Here is a tiny trained network, its code and every weight. The questions are about switching its units off for an input and a class, where a switched-off unit gives its printed mean instead of its output.

import numpy as np


def w(rows, s, z=0):
    codes = np.array(rows[::2]) - 128.0
    scale = np.full(codes.shape[1], s)
    scale[-1] = z or s
    return codes * scale


def norm(h):
    return h / np.sqrt((h * h).mean(-1, keepdims=True) + 1e-5)


def f(y):
    return np.maximum(y, 0)


def log_softmax(a):
    a = a - a.max(-1, keepdims=True)
    return a - np.log(np.exp(a).sum(-1, keepdims=True))


def net(x, mask):
    res = np.array(x, float).reshape(1, 3) / 4 @ E
    u = 0
    for l in range(3):
        y = f(norm(res) @ A[l][:, :-1].T + A[l][:, -1])
        res = res + np.where(mask[u : u + 10], y, B[l][:, -1]) @ B[l][:, :-1]
        u += 10
    return log_softmax(norm(res)[-1] @ U[:, :-1].T + U[:, -1])


A, B = {}, {}
E = w([
[152,124,167,161,107,88,66,144,44,82,107,111],'x0',
[217,75,121,127,173,150,82,135,159,120,130,147],'x1',
[151,180,115,250,148,131,133,128,143,182,100,148],'x2',
],0.013)
A[0] = w([
[185,130,75,104,209,154,42,94,162,79,200,213,78],'L0N1',
[41,198,122,106,64,253,120,215,56,86,43,134,17],'L0N2',
[81,74,106,83,137,175,72,126,124,77,121,99,110],'L0N3',
[101,88,155,79,116,172,127,163,132,91,147,202,4],'L0N4',
[172,167,33,160,110,109,176,64,125,107,139,101,52],'L0N5',
[215,128,109,158,77,195,33,59,84,79,163,146,153],'L0N6',
[200,227,135,221,233,203,120,74,86,71,147,27,199],'L0N7',
[155,71,223,117,44,43,164,153,140,105,151,128,108],'L0N8',
[27,149,141,115,51,56,147,26,59,204,121,139,18],'L0N9',
[103,42,63,163,143,101,232,151,226,194,240,179,127],'L0N10',
],0.0053,0.0022)
B[0] = w([
[51,117,101,174,158,106,224,78,99,132,192,137,220],'L0N1',
[155,125,80,187,136,71,164,119,155,103,124,171,192],'L0N2',
[93,152,254,189,194,193,102,121,86,175,114,175,193],'L0N3',
[86,222,129,156,90,165,61,171,191,126,171,182,163],'L0N4',
[58,142,107,123,186,152,99,163,134,208,187,154,155],'L0N5',
[125,149,54,98,86,111,159,168,64,89,48,147,220],'L0N6',
[27,90,202,46,130,119,83,116,132,101,97,167,245],'L0N7',
[81,133,156,168,175,171,122,115,73,189,114,85,190],'L0N8',
[194,43,34,71,72,24,85,63,117,117,212,155,226],'L0N9',
[131,154,106,81,96,194,110,114,46,140,63,124,253],'L0N10',
],0.0067,0.0056)
A[1] = w([
[126,91,200,20,158,92,127,154,135,106,179,32,67],'L1N1',
[174,2,134,87,192,201,80,125,129,73,152,134,103],'L1N2',
[82,98,31,118,143,124,167,103,85,139,104,167,125],'L1N3',
[119,187,132,162,89,129,180,101,125,103,196,79,1],'L1N4',
[133,192,124,237,105,109,100,96,180,168,85,119,94],'L1N5',
[124,142,66,101,138,148,186,130,221,90,124,133,50],'L1N6',
[211,97,101,164,235,131,131,142,141,136,63,208,97],'L1N7',
[124,133,77,114,140,126,85,110,110,68,145,195,134],'L1N8',
[61,138,196,116,134,154,70,92,115,161,98,145,156],'L1N9',
[170,119,147,112,127,107,126,154,89,68,113,81,105],'L1N10',
],0.0079,0.0029)
B[1] = w([
[98,112,186,114,68,139,136,197,181,202,151,153,182],'L1N1',
[86,145,68,160,54,2,170,155,170,173,165,92,214],'L1N2',
[176,112,134,142,168,78,159,142,89,37,154,97,255],'L1N3',
[129,133,74,152,91,111,127,144,147,135,218,100,144],'L1N4',
[82,54,187,16,79,131,126,195,176,189,164,162,196],'L1N5',
[125,136,104,201,78,128,76,121,184,125,64,59,168],'L1N6',
[69,123,110,80,5,85,199,142,118,157,236,107,229],'L1N7',
[134,184,108,159,208,190,157,118,142,108,170,193,209],'L1N8',
[167,130,195,155,212,184,117,172,130,141,183,94,232],'L1N9',
[146,164,123,158,70,136,104,57,161,146,41,200,176],'L1N10',
],0.0077,0.0079)
A[2] = w([
[172,113,81,83,127,182,191,84,178,149,108,74,68],'L2N1',
[118,99,144,134,157,135,177,144,121,194,92,158,3],'L2N2',
[193,147,117,124,172,111,62,140,99,114,126,147,196],'L2N3',
[252,80,115,109,254,153,110,94,98,93,142,151,191],'L2N4',
[131,174,82,120,190,214,135,101,153,140,121,84,54],'L2N5',
[139,78,97,126,84,198,165,92,111,166,86,97,43],'L2N6',
[125,124,133,97,111,147,132,143,184,147,172,100,116],'L2N7',
[79,119,149,67,106,115,111,120,120,117,201,134,117],'L2N8',
[159,112,133,147,107,117,41,136,54,117,89,124,30],'L2N9',
[126,137,96,162,102,48,141,98,146,131,173,86,73],'L2N10',
],0.01,0.0016)
B[2] = w([
[154,197,223,125,133,1,33,61,79,52,84,155,179],'L2N1',
[134,86,123,106,115,123,68,189,142,124,154,74,162],'L2N2',
[145,187,162,86,228,172,103,96,97,72,123,70,156],'L2N3',
[135,128,236,211,184,201,187,188,68,179,140,79,149],'L2N4',
[150,112,138,106,123,112,91,80,119,19,38,163,159],'L2N5',
[137,164,153,133,186,111,115,130,142,33,123,108,154],'L2N6',
[136,136,170,176,141,126,64,121,91,110,58,150,206],'L2N7',
[146,120,69,170,150,146,140,179,164,190,115,109,254],'L2N8',
[128,160,101,86,146,98,107,58,243,75,75,136,185],'L2N9',
[140,91,54,92,78,205,214,79,85,114,138,167,235],'L2N10',
],0.0089,0.0097)
U = w([
[91,110,29,127,53,75,199,102,115,122,192,180,192],'0',
[116,173,177,116,134,77,42,60,132,42,30,174,193],'1',
[58,105,203,133,127,153,74,250,188,219,159,163,163],'2',
[142,131,193,164,230,210,172,137,65,106,150,128,137],'3',
[158,71,141,130,136,111,117,117,127,143,109,66,26],'4',
[188,99,113,137,137,141,91,123,144,136,125,79,45],'5',
[139,120,147,97,109,167,110,110,126,143,121,123,45],'6',
[163,100,171,114,89,152,109,74,121,180,135,53,3],'7',
],0.014,0.0048)

Each question gives the input, the list of numbers given to net, and the class t.
The units are the neurons (one row each of A and B). Each row of codes is followed by its name. A weight is (code - 128) times the scale printed after its matrix; where a second scale follows, it is the last column's (A, B and U).
mask holds one flag per neuron, layer by layer. A switched-off neuron (its flag False) gives its mean, the last column of its row in B, instead of its output. The means were averaged over made-up inputs and are rounded, as every weight is.
A unit's drop is (log p(t) with every unit on - log p(t) with that unit switched off) / (log p(t) with every unit on - log p(t) with every unit switched off).
most important unit: the unit with the biggest drop
k most important neurons: the k neurons with the biggest drops, biggest first
k most important neurons of layer l: the k neurons of layer l with the biggest drops, biggest first
drop when u is switched off: that unit's drop, to one decimal
input [-1,8,-5], class 0: most important unit => L1N2
input [3,2,0], class 3: 2 most important neurons => [L2N4 L0N6]
input [3,2,1], class 3: 3 most important neurons => [L2N4 L0N7 L1N8]
input [0,-1,0], class 3: 4 most important neurons => [L0N9 L2N4 L1N7 L1N2]
input [-6,4,0], class 1: 2 most important neurons => [L2N1 L0N10]
input [3,7,7], class 0: 2 most important neurons of layer 0 => [L0N3 L0N6]
input [-5,-1,5], class 1: 2 most important neurons => [L0N10 L0N3]
input [-5,4,4], class 1: 2 most important neurons => [L0N10 L0N9]
input [2,-1,-4], class 2: 3 most important neurons => [L1N1 L1N3 L0N10]
input [5,-2,6], class 2: 2 most important neurons of layer 1 => [L1N5 L1N3]
input [0,0,-3], class 3: 2 most important neurons of layer 1 => [L1N9 L1N7]
input [2,-1,3], class 3: 2 most important neurons => [L0N7 L1N7]
input [0,-3,-1], class 3: 3 most important neurons => [L1N7 L2N4 L1N2]
input [-1,4,-6], class 2: most important unit => L0N3
input [0,4,-5], class 2: 3 most important neurons => [L0N3 L0N9 L0N4]
input [6,7,0], class 0: 2 most important neurons of layer 1 => [L1N2 L1N7]
input [-1,6,6], class 0: 2 most important neurons => [L1N7 L0N3]
input [-7,5,-6], class 1: 2 most important neurons => [L1N7 L2N1]
input [-4,-3,5], class 2: drop when L1N5 is switched off => 2.9
input [2,1,0], class 3: drop when L2N4 is switched off => 0.3
input [-5,3,0], class 1: drop when L1N6 is switched off => 0.0
input [5,1,-7], class 2: most important unit => L1N1
